Each row has a class, written as a number after it.
[ 428 -164 -501  284 -284  433   69  -84   95 -409  -43   98 -484 -274
 -417  254   88 -206  236  -37 -177  261 -240 -440 -228  234  160  104
  281  130  -30 -244 -279   -5  202 -122 -386 -107  -52 -239  168 -329]
1
[ 232 -440 -230  139 -148  159  196  -35  -87 -604 -208 -114 -131 -137
 -346  -35  151  374  139  -28 -148   47  194   16  232   92  117  -84
   51   56  394  -39 -379   -4  -48  -10 -169  267 -315   -1  449  -21]
0
[ 432 -498 -207  192 -211  184  324   91  -40 -790 -244   21 -129 -153
 -517   57  172  316  131  -16 -185  154   76  -20  245  127   45  -86
   85   87  303   31 -499   17   -2  -18  -36  329 -369  -28  492  -44]
11
[ 123 -333 -148    9 -113  229  257  191 -169 -550 -224  -23  -23  -87
 -300   49  486  333   -7  138 -152  117  208   21  285  154  122  -38
   25  109  145  -16 -197   54 -138  -66  -35  352 -478   59  548 -120]
12
[ 474 -198 -512  341 -277  274   96  -12    8 -295   37  127 -525 -225
 -358  254   61 -253  175  -56 -234  110 -259 -348 -181  163  143   86
  247  165   94 -242 -228  -36  194 -125 -429 -128  -20 -244   51 -197]
9
[-401  152 -174 -277    5  289  128  -29  534  -76  363 -205 -475  -26
   -2  -70  388 -116 -282  331  -52  124   21 -312 -110  316 -100  194
 -163 -266 -229 -248  286 -312  -75  135 -160  104 -203  -54   56  222]
6
[-275  -12  270  -96  133  452   53  242  395   59  204 -115  104 -212
  -50   51  644   47 -165  116   20  528  416 -410  139  361  -20 -280
    9  350 -360  133  599   24 -241  -92  248  114 -327  -29  693 -384]
0
[  35 -189  -38 -285 -285  396  308  424 -327 -729 -405   37   53  -83
 -471  175  441  308  -20  252 -281  454  488 -268  307  281  143  -11
   68  305 -148 -123 -126  187 -246 -124  -60  600 -724   24  722 -315]
9
[-495  177 -152 -513    4  339   65   13  379  -37  284 -154 -568   15
   17  -24  211 -154 -421  518   83  200  109 -514 -228  384  -39  171
 -129 -150 -291 -289  310 -273  -69   29 -200  102 -156  -65   69  153]
4
[-467   -6  194 -137   30  584   12  231  435 -196  105 -107   35 -254
 -153  125  395   37  -60  188  107  802  486 -618  -50  447  127 -328
   53  387 -439  124  564   29 -213 -137  307  116 -448  -52  659 -598]
8
[ -22 -239  301  316  213  353  -67 -151  899 -113  247 -334   25 -324
 -162  -75  334  432   86 -267  123  317  144 -132  103  233   36 -361
   28  -49   -9  359  133 -120  -77  121  551  -98   29 -120  245 -332]
6
[-185  -66 -215  -62  142   52   18 -170  632   86  538 -226 -564   24
  184 -152  235  -73 -203  168  118 -313 -171   65  -52  138 -175  180
 -132 -483  224  -86  221 -472   59  134 -161 -120  111 -113 -270  454]
12
[-370 -147  271   79  131  348  -49  -14  487   -5  150 -267    3 -216
  -97  -38  308  274  -36  -85   86  374  381 -300  103  221   98 -419
   16  162 -160  271  351  -44 -222  -45  347  -64 -196   -8  464 -347]
4
[-281 -106  307  -28   66  481   23  285  510 -204  197 -177  125 -215
 -154   53  493  193   86   28    7  500  432 -347  112  387  110 -324
   63  221 -295  180  378   12 -276  -31  400  138 -374  -72  516 -530]
10
[ 168 -300 -106  -78 -165  257  273  441 -384 -532 -275   25   48  -25
 -300   76  603  270   12  114 -206  166  328   26  408  210   62   47
   13  194   70  -43   -8  183 -191  -66  -21  518 -651   79  718 -193]
7
[ -87  -93  -52 -410 -366  362  267  505 -456 -665 -406   73   70  -97
 -574  158  194  218  -33  390  -84  441  616 -350  288  361  195  -58
   66  413 -174 -204   44  253 -291 -159 -133  603 -707   30  742 -388]
4
[-443   80 -130 -296   97  215   13   19  464 -105  279 -219 -427   38
  120 -127  133   14 -157  202   22   63  -43 -200 -114  150    3  246
 -131 -298 -137 -228  156 -314 -141  155 -158   35 -108  -89  -88  165]
6
[ 399 -274 -177  225 -121   49  297  -59  -15 -546 -131  -77  -22 -251
 -454   31  192  410   58  -77  -46   38  179  184  444  134    4 -116
  -30   40  317   25 -286  -43 -218  -17   -3  294 -358   62  391  183]
4
[-250 -303  242  159  108  320  -40   21  471   -4   66 -150   31 -164
 -141  -19  352  397  -27 -101   21  377  431 -277  141  235   34 -442
  -41  141  -65  391  409  -32 -189 -108  348  -11 -313    0  572 -257]
5
[ 390 -453 -146  412 -134    2  216   98 -104 -532 -249  -57  -61 -174
 -488 -132  296  569  145 -123  -98 -168 -151  251  364  -67   53   24
   81  -75  409  186 -496   37  -59   81   89  171 -174   78  254   82]
9
[ 661 -150 -478  198 -229  366  159   -6  142 -309  144  105 -453 -204
 -431  200   56 -129  281  -16 -206   52 -241 -299  -69  201  -35  112
  214   -1   82 -269 -340  -23  173  -80 -406  -75  -30 -225   29 -122]
10
[ 435 -334 -148   68  -69  155  289  194 -233 -541 -155  -63  -35 -160
 -420   32  483  420   53  -14 -115    1  116  164  444   78  -12   14
    0   29  172  -41 -249   63 -158  -55  -41  371 -347   86  557  -24]
4
[ 599 -111 -564  374 -242  315   41 -197  293 -321  159  129 -512 -284
 -385  173 -137 -228  287  -93  -35   97 -385 -297 -207  167   66  128
  257   67  189 -284 -388 -150  249  -26 -409 -233  174 -297 -177  -96]
0
[-271 -173  176  209  155  358    3  -27  520  -90  172 -252  -27 -279
 -195  -88  378  249   15 -166   30  352  237 -254  -18  195  103 -309
  -12  155 -112  244  182  -23 -208   35  336  -43 -224   38  542 -333]
5
[-557   59 -151 -203    7  266   62 -123  559  -94  265 -222 -518  -12
   53  -37  340  -81 -324  280  -18  149   27 -283 -206  287   84  137
 -110 -290 -161 -174  180 -289  -81  166 -135   60 -169  -77   74   30]
10
[ 187 -294 -179   -3 -197  120  298  143 -323 -490 -344  -14   43 -107
 -418    8  305  273  -33   60 -156  125  214  -35  351   34   98  -14
   43  180  130  -50 -205   98 -178  -40 -190  351 -400   97  633   23]
8
[ 662 -180 -459  450 -163  270   39 -104  130 -140  216   67 -472 -330
 -243  170  129 -108  248 -184  -28 -135 -478  -45 -109  -27   15  107
  255  -82  199 -180 -310  -13  276  -19 -258 -261  249 -192 -141 -130]
6
[  -3 -104 -118 -412 -357  376  289  502 -329 -723 -370   88  116  -38
 -460  172  303  130   -2  377 -116  488  475 -339  251  339  218   39
  100  448 -205 -247  -21  200 -280 -165 -144  640 -663    5  756 -373]
2
[ 250 -231 -137   93 -153  224  267  217  -74 -633 -307  -15   17 -191
 -501  -37  369  395  132   63  -27  124   97   46  306  125  143   63
   58  109  113  -31 -299   68 -190   17   66  374 -400   90  471 -162]
4
[ 215 -322 -170   56 -216  166  265   80 -110 -604 -276  -39  -67 -150
 -467   34  252  379   73   30 -123   69  244    2  330  113  101  -90
   46   33  195  -41 -313   60 -113   11  -90  366 -433   74  468  -27]
5
[ 363 -499 -131  446 -114   -2  200    8  -52 -470 -208 -125   47 -248
 -406 -106  277  508  258 -248  -85 -223   25  327  459 -105  102 -106
   82  -53  483  109 -388   58 -119   19   37  141 -198   79  338   48]
11
[ 453 -428 -255   92 -224  136  207  147 -130 -663 -284   31 -103 -121
 -506   11  145  319  148  -49  -66  136   34   75  305  113   77   42
   76   88  296   -8 -333   19  -49  -30  -78  302 -323  -17  446  -76]
5
[-141  -50 -166  -78  208    3  -38 -266  622  131  457 -266 -525   19
  125 -255  200   79 -245  133  109 -333 -186   33   -7   97 -220  173
 -146 -522  261   -6  100 -479   31  221 -181 -153  208 -133 -316  565]
10
[-439   99  -94 -339   78  295   47  -87  518  -12  383 -203 -508   46
  114  -60  282  -13 -268  338    1   33   60 -265 -170  318  -97  159
 -120 -401  -98 -168  273 -330    1  165  -77   89 -135  -66 -183  244]
3
[ 496 -213 -546  291 -248  391   66 -177  231 -233  188  173 -712 -210
 -255  237  -95 -168  195   20 -154   51 -294 -395 -262  160  -30   46
  290  -28  202 -142 -279  -92  353 -104 -412 -223   32 -269 -142  -59]
4
[-312 -199  273   55  101  380  -26   34  450 -227   37 -104  173 -164
 -158   16  181  224   46   -6  -17  545  481 -376  -60  380  167 -420
   29  276 -170  220  448   -8 -148  -79  403   28 -289  -68  552 -460]
10
[-212 -200  238   98  129  334  -56  156  391   67  189 -160  104 -243
 -132  -31  457  231  -68 -112  126  349  291 -271  196  232   32 -330
   44  258 -138  292  413  -37 -219  -64  326  -65 -155  -64  470 -308]
9
[ -97 -252 -154 -342 -323  365  269  393 -426 -711 -395   57   -3   -2
 -299  186  169  189  -26  326 -200  538  539 -329  146  267  186  -37
   82  366  -29 -112  -44  169 -192 -209 -158  524 -754   -6  733 -319]
8
[-344 -102  215 -123   28  558   74  194  490 -319  123 -159   54 -152
 -151  112  426   68   -9  120  -77  703  488 -559 -103  403  135 -353
   39  378 -425   18  435   20 -190 -142  273  179 -472  -64  663 -545]
2
[-381 -150  247   20  142  454  -46  154  492  -44  143 -146  122 -181
  -73    0  420  103  -29   28   95  465  360 -422   67  325   76 -334
   68  323 -211  212  448    4 -164  -63  292   14 -245  -81  491 -430]
10
[-579  214  -38 -499  -15  272   86  224  317 -107  308  -77 -303   58
   68   32  305 -152 -365  505  -10  162  281 -371 -107  387   -1  206
 -111 -126 -267 -210  410 -243 -210   59 -167  197 -339 -117   71  133]
10
[ 323   -2 -450  -93 -323  514  161  -49  -72 -286  -48  159 -525 -235
 -389  404  122 -234  -17  261 -172  453  -97 -634 -179  317  127   18
  178  214 -227 -257  -69   -7   90 -213 -445   28 -167 -202  201 -293]
12
[ 769 -302 -480  551  -51   64  -90 -468  505  -79  364  -30 -476 -266
 -150   57 -107  -74  318 -317  108 -287 -566  133 -209  -66    5   99
  235 -271  540  -77 -457 -241  396   58 -246 -405  550 -269 -418  131]
2
[ 176 -217 -105 -127 -287  153  239  291 -273 -610 -244   27   -5  -79
 -418   42  138  328   51  182 -123  170  362  -98  347  128   51  -22
   52  155  118  -64 -192  107 -175  -70  -88  414 -492   29  445    2]
0
[ 733 -401 -518  588 -147  196   11 -428  428 -224  201   -6 -544 -287
 -280  131  -79  -15  291 -302  -75 -120 -495  -50 -136  -29   33   30
  226 -119  486  -56 -528 -123  381  -12 -285 -349  307 -250 -179  -10]
7
[-199 -350  234  237  183  260  -85  -93  548  -54  142 -204   84 -184
 -102  -64  312  319   29 -168   52  273  333 -223  110  181   76 -368
  -14  155   58  355  245 -105  -92  -52  367  -82  -75  -77  474 -246]
1
[-524  243 -182 -557  -18  345  161   16  431  -47  240  -97 -474    5
  -19  -14  105  -86 -448  550   62  328  193 -509 -206  424 -126  172
 -180 -125 -297 -292  400 -277 -140    9 -218  149 -288  -75  106  196]
11
[ 131 -176 -142 -292 -227  305  364  418 -344 -571 -257  -15   71  -89
 -427   97  449  186   65  183 -182  301  400  -16  388  292   75   38
  -16  218  -77 -274  -90  165 -299 -117 -101  639 -705  105  696 -285]
3
[-324 -172  313   28   37  410  -29  137  514 -208   55 -136   89 -219
 -221   52  334  239  -32   41   51  549  381 -414  -62  317  189 -351
   91  258 -264  278  361  -17 -159  -63  365   13 -249  -86  506 -506]
4
[ 133 -315 -127  -34 -221  234  305  268 -286 -628 -360  -40   52 -121
 -494   19  381  340   38   82 -128  220  266  -13  372  100  132  -30
   62  198   91  -56 -184  175 -190  -60  -18  438 -533  103  629 -236]
10
[ 301 -307 -103  111  -71  117  300  127  -94 -565 -163 -157  -15 -172
 -420  -73  348  367   72  -27  -93  -83  225  180  437   35  -13  -50
   -2   16  284  -56 -248    4 -170   19  -23  374 -386   57  414   91]
3
[  67 -372  233  633  352  248 -129 -322  875  133  351 -333  -74 -331
  -30 -138  590  393   91 -426  230   -7  -76   88  159   61  -41 -401
    0 -163  249  512   12 -184   27  150  561 -302  217   -2  209 -142]
1
[   5 -326  252  477  285  177  -57 -328  862   58  317 -426   67 -291
  -96 -145  373  398  130 -408  143  117   63   88  214  109   15 -419
  -29 -107  191  351  137 -180  -30  157  491 -188  154  -38  180 -196]
3
[-434  199 -162 -324  -14  183  139  -36  412  -39  348 -209 -461   -9
  -26 -126  218  -61 -305  381  -50   47   67 -320  -70  312  -42  191
 -156 -218 -152 -295  240 -307 -143  163 -178  108 -168  -49  -64  259]
0
[-223 -189  266  128  143  439   -6  126  542 -125  160 -158   41 -252
 -227    7  424  313   39  -58   68  437  368 -364   84  287   71 -358
   21  192 -166  272  342  -17 -208  -65  425   14 -272   -5  492 -366]
9
[-276 -139  285   18   45  440   44  112  421 -122  -25 -100  220 -226
 -340  -11  313  194   28    7   12  530  456 -452   80  397   92 -376
   12  346 -284  170  335   21 -240 -101  343  115 -322  -30  597 -417]
9
[ 105  103 -457 -265 -324  451  195  188 -307 -412   41  273 -439  -91
 -244  408  -78 -420   -9  344 -359  456  215 -722 -349  369  161   88
  203  381 -265 -475   23   -7  -14 -227 -628  131 -409 -266  224 -229]
0
[-309 -105  260 -111  105  489   79   65  528  -93   98 -194  122 -212
 -240   24  235  287  -43   39   30  676  536 -476   -5  409   46 -373
  -34  259 -286  159  421   18 -245  -66  330   91 -420  -33  605 -421]
7
[-247  -69 -108  -44  111  184    4 -149  647    3  340 -224 -514  -68
   -5 -172   93  144 -159  103   92 -170  -70  -51  -40  144 -137  130
 -139 -455  182  -22   85 -359   22  202  -90 -101   29  -86 -161  332]
6
[ 159 -266 -204 -349 -279  362  298  345 -398 -574 -266  -38  -61  -92
 -356  113  406  290  -30  250 -140  292  429 -198  288  276  102  -33
   30  227    7 -179   14  148 -210 -151 -153  539 -664   40  640 -220]
7
[ -81 -196  253  387  174  302   34 -271  843 -235  172 -284   96 -324
 -280  -88  231  346  171 -268    5  335  184 -158  -43  180  121 -329
  -12    8  -10  242   61  -80 -114  137  484  -57 -101  -16  347 -269]
5
[ 562 -298 -504  548 -312  256    7 -250  123 -339   -1  199 -550 -275
 -305  212  -34 -153  193  -80 -107   50 -473 -241 -414   20  175   38
  349  -47  269  -27 -311  -52  409  -36 -270 -347  160 -242 -142 -128]
8
[ 109 -252 -147 -118 -232  270  361  186 -354 -536 -416   22  -38 -167
 -465  122  344  342 -108  204 -173  347  343 -216  291  134  105  -71
   14  252    4   19  -45  151 -211 -153 -104  462 -618  132  746 -128]
5
[-469  231 -189 -441   10  352  101  -51  432  -22  271 -163 -511  -13
  -22  -32  244 -101 -385  452   44  279  167 -427 -216  398 -107  213
 -172 -247 -240 -238  364 -292  -80   95 -214  117 -240  -62  141  179]
8
[-664  269 -194 -584  -53  339  162  122  179  -41  257  -72 -397   61
   57   33  197 -240 -408  563  -68  284  290 -506 -193  432  -59  217
 -141  -89 -386 -376  543 -233 -187  -18 -359  199 -385  -59  249  151]
8
[-685  210 -147 -587 -102  351  136   75  338  -82  213    4 -372   15
   75   65   42 -172 -432  604   54  442  349 -622 -224  440  -22  102
 -141   -6 -343 -229  564 -259 -200  -88 -184  155 -424  -94  187  177]
11
[-201  -42  262   52  202  331  -36  119  474  127  238 -175  108 -280
  -80  -11  631  162  -95   30  192  376  217 -220  180  244  -15 -313
    0  177 -248  278  554  -63 -193  -66  345  -69 -109   32  502 -285]
3
[-296 -165  254   55  170  452   22  -14  542  -97  176 -325    6 -267
 -259  -38  418  327   21 -109  100  487  359 -340   75  242   98 -411
   -3  183 -220  181  186  -25 -260  -19  377   30 -229   40  499 -435]
4
[ 572 -205 -571  233 -213  350   94 -333  258 -283   63  101 -601 -237
 -325  219 -229 -147  178  -20  -64  169 -257 -383 -267   58   -7    7
  194   56  226 -213 -395 -131  308 -152 -461 -234   80 -234  -67   -8]
7
[ 487 -409 -211  171 -107   81  273  153 -163 -578 -157  -42  -16 -164
 -455   11  448  292   96  -42 -130   22   53  184  434  140   29   37
   63   65  314  -68 -291    6 -105  -24  -66  340 -308  -22  454   -4]
9
[-403   50 -116 -245   61  142   54 -188  531   17  369 -254 -446   -5
   75 -138  221   34 -264  239  -39  -82    2 -196 -109  141  -94  131
 -139 -375  -40 -155  182 -335  -19  156 -176  -19   14  -79 -103  302]
11
[-564 -160  179  -28  109  520   65  108  473 -297  128 -204  -15 -169
 -104   41  304  161  -31   33  -74  644  511 -557  -97  354  177 -430
   53  406 -306  109  383  -25 -288 -119  229   93 -531  -35  603 -477]
4
[-305   24 -188 -160  128   76   13 -270  605   93  412 -217 -536   36
   74 -151   27   52 -266  234  140  -74    4 -119  -80  240 -127  106
 -197 -484  126  -77  177 -401  -80  144 -134  -87   -1 -115 -144  399]
10
[ 199 -216 -185 -181 -234  185  279  215 -265 -562 -282    7   -5  -53
 -399   79  258  215   21  184 -141  160  343  -92  400  161   67  -59
    9  234   79 -143 -200   86 -137  -95 -155  467 -476   32  508  -88]
12
[ 345  -82 -505    6 -284  573  181  -67  -14 -307   -4  170 -557 -213
 -299  371   52 -232   46  105 -187  398  -10 -545 -266  257   34    8
  185  130 -123 -276 -119    5  166 -192 -473   -2 -244 -191  325 -299]
8
[ 384 -380 -140  192  -44   26  263  104 -146 -461  -65  -80  -63 -148
 -359  -56  529  368   14  -34 -145 -190    9  241  432  -10  -27   29
   -3  -66  298   29 -281   31  -87   10   46  312 -273   92  379  116]
5
[ -83 -307  312  429  211  303  -91 -187  867  -62  334 -374   25 -275
  -74 -147  383  422  182 -323  132  124  108   30   89  195   69 -402
    6  -76  121  275  211  -81  -60  147  623 -120   22  -49  150 -324]
4
[-171 -252  227   75  143  382   -5  127  418  106  236 -204   32 -194
  -52  -27  407  305  -66  -53   91  343  383 -282  194  277 -102 -389
  -24  189  -83  269  408  -12 -155 -118  353   -1 -241  -81  471 -275]
9
[ 109 -203 -117 -237 -205  207  304  477 -397 -536 -310  137  108   27
 -360  105  293  211   29  245 -214  298  384  -98  390  223   55   37
   -6  367    1 -149  -26  168 -256 -162 -116  563 -676   57  636 -159]
2
[-125 -295  278  239  215  329  -98 -143  675  -25  181 -230   77 -229
  -58  -47  240  329   37 -198  127  355  301 -232    3  190   48 -441
   27  122   -5  349  310 -108  -52  -34  442 -120  -32  -99  378 -282]
2
[ 622 -237 -553  525 -126  126   10 -516  220  -77  184   36 -606 -276
 -131  152  -31 -173  192 -209 -167 -150 -528 -108 -260  -38   -8   34
  211 -205  322  -84 -327 -140  406  -20 -423 -382  282 -213 -201   89]
5
[ 441 -134 -535  237 -229  417  107 -159  204 -255   38  177 -636 -260
 -293  244  -29 -205   79   67 -107  283 -314 -481 -269  158   35   40
  242   87   42 -129 -238  -43  257 -139 -337 -189  -48 -212   41 -158]
6
[ 205 -253  -45 -161 -180  318  332  416 -327 -472 -231   47   10  -90
 -433  104  543  340  -60  183 -211  140  303 -103  395  216   11   24
   23  139   -5  -67  -37  141 -205  -61  -64  467 -542   69  630 -100]
9
[ 553 -304 -512  519 -189  292  -33 -523  246  -95   21  116 -626 -252
  -89  201  -56 -117  126 -139  -55    9 -554 -253 -327  -44   16   17
  288 -107  308   31 -321  -79  552  -80 -244 -407  345 -225 -198  -71]
1
[-170   24 -123  -80  112   10  -30 -170  492  206  465 -243 -519   17
  157 -214  297   75 -304  221  103 -445 -238   64  -20  108 -239  249
 -148 -535  226   16  178 -401  112  252 -135  -94  254 -108 -334  522]
5
[-367 -319  188  270  172  320  -48 -128  542  -57  100 -192   -9 -246
 -122  -24  223  340  -54 -149   94  441  286 -331  -11  153  131 -408
   43   92  -37  419  358  -49 -118  -61  336 -188 -184   11  535 -289]
8
[ 236    3 -516 -256 -256  519  230   26 -284 -351  -31  178 -512 -132
 -288  411    1 -333  -50  261 -373  523  207 -701 -263  328   45   43
  124  325 -201 -424  -34  -12   75 -259 -651  123 -393 -214  388 -204]
8
[-334  -74  297  -23   68  379   -3  242  483 -149  178 -116  134 -186
 -194   14  324  221    1  110   55  504  460 -440  112  364   89 -354
   28  322 -244  205  376  -33 -251  -61  337   64 -299  -60  474 -382]
0
[ 288 -305 -118   -7 -226  258  319  395 -240 -677 -180   69    9 -159
 -446   94  469  330  115  122 -206  150  200    4  342  115   70    8
   78  145   11  -71 -101  182 -196 -127   -9  448 -586   93  663 -178]
2
[-696  235 -181 -591  -86  404  143  101  335 -338  158  -97 -407   58
  -92   48  114 -218 -376  618    5  452  287 -643 -329  433   56  166
  -95   97 -373 -392  304 -251 -114  -38 -260  220 -378  -96  152  -30]
1
[ 391 -126 -481  164 -282  447   90 -243   35 -194   74  262 -595 -244
 -173  393   -1 -142   22  115 -248  258 -224 -492 -350  197   53    9
  273  -38   -1  -92 -113    2  320 -122 -397 -210  -38 -220   21 -128]
10
[ 747 -370 -561  605 -111  165  -72 -558  342 -133  101   80 -552 -292
 -252  183 -191  -28  190 -276   -2  -36 -599 -145 -242   43   85   27
  305 -104  453   42 -553 -123  530   -3 -231 -424  500 -276 -343  -37]
12
[ 684 -373 -501  682  -88  182   -7 -485  386 -242  202  -37 -596 -310
 -299   82  -12  -27  316 -330  -89 -139 -528  -60 -229   -3   85    1
  240 -195  440 -126 -617 -131  421   84 -225 -334  371 -205 -259  -56]
0
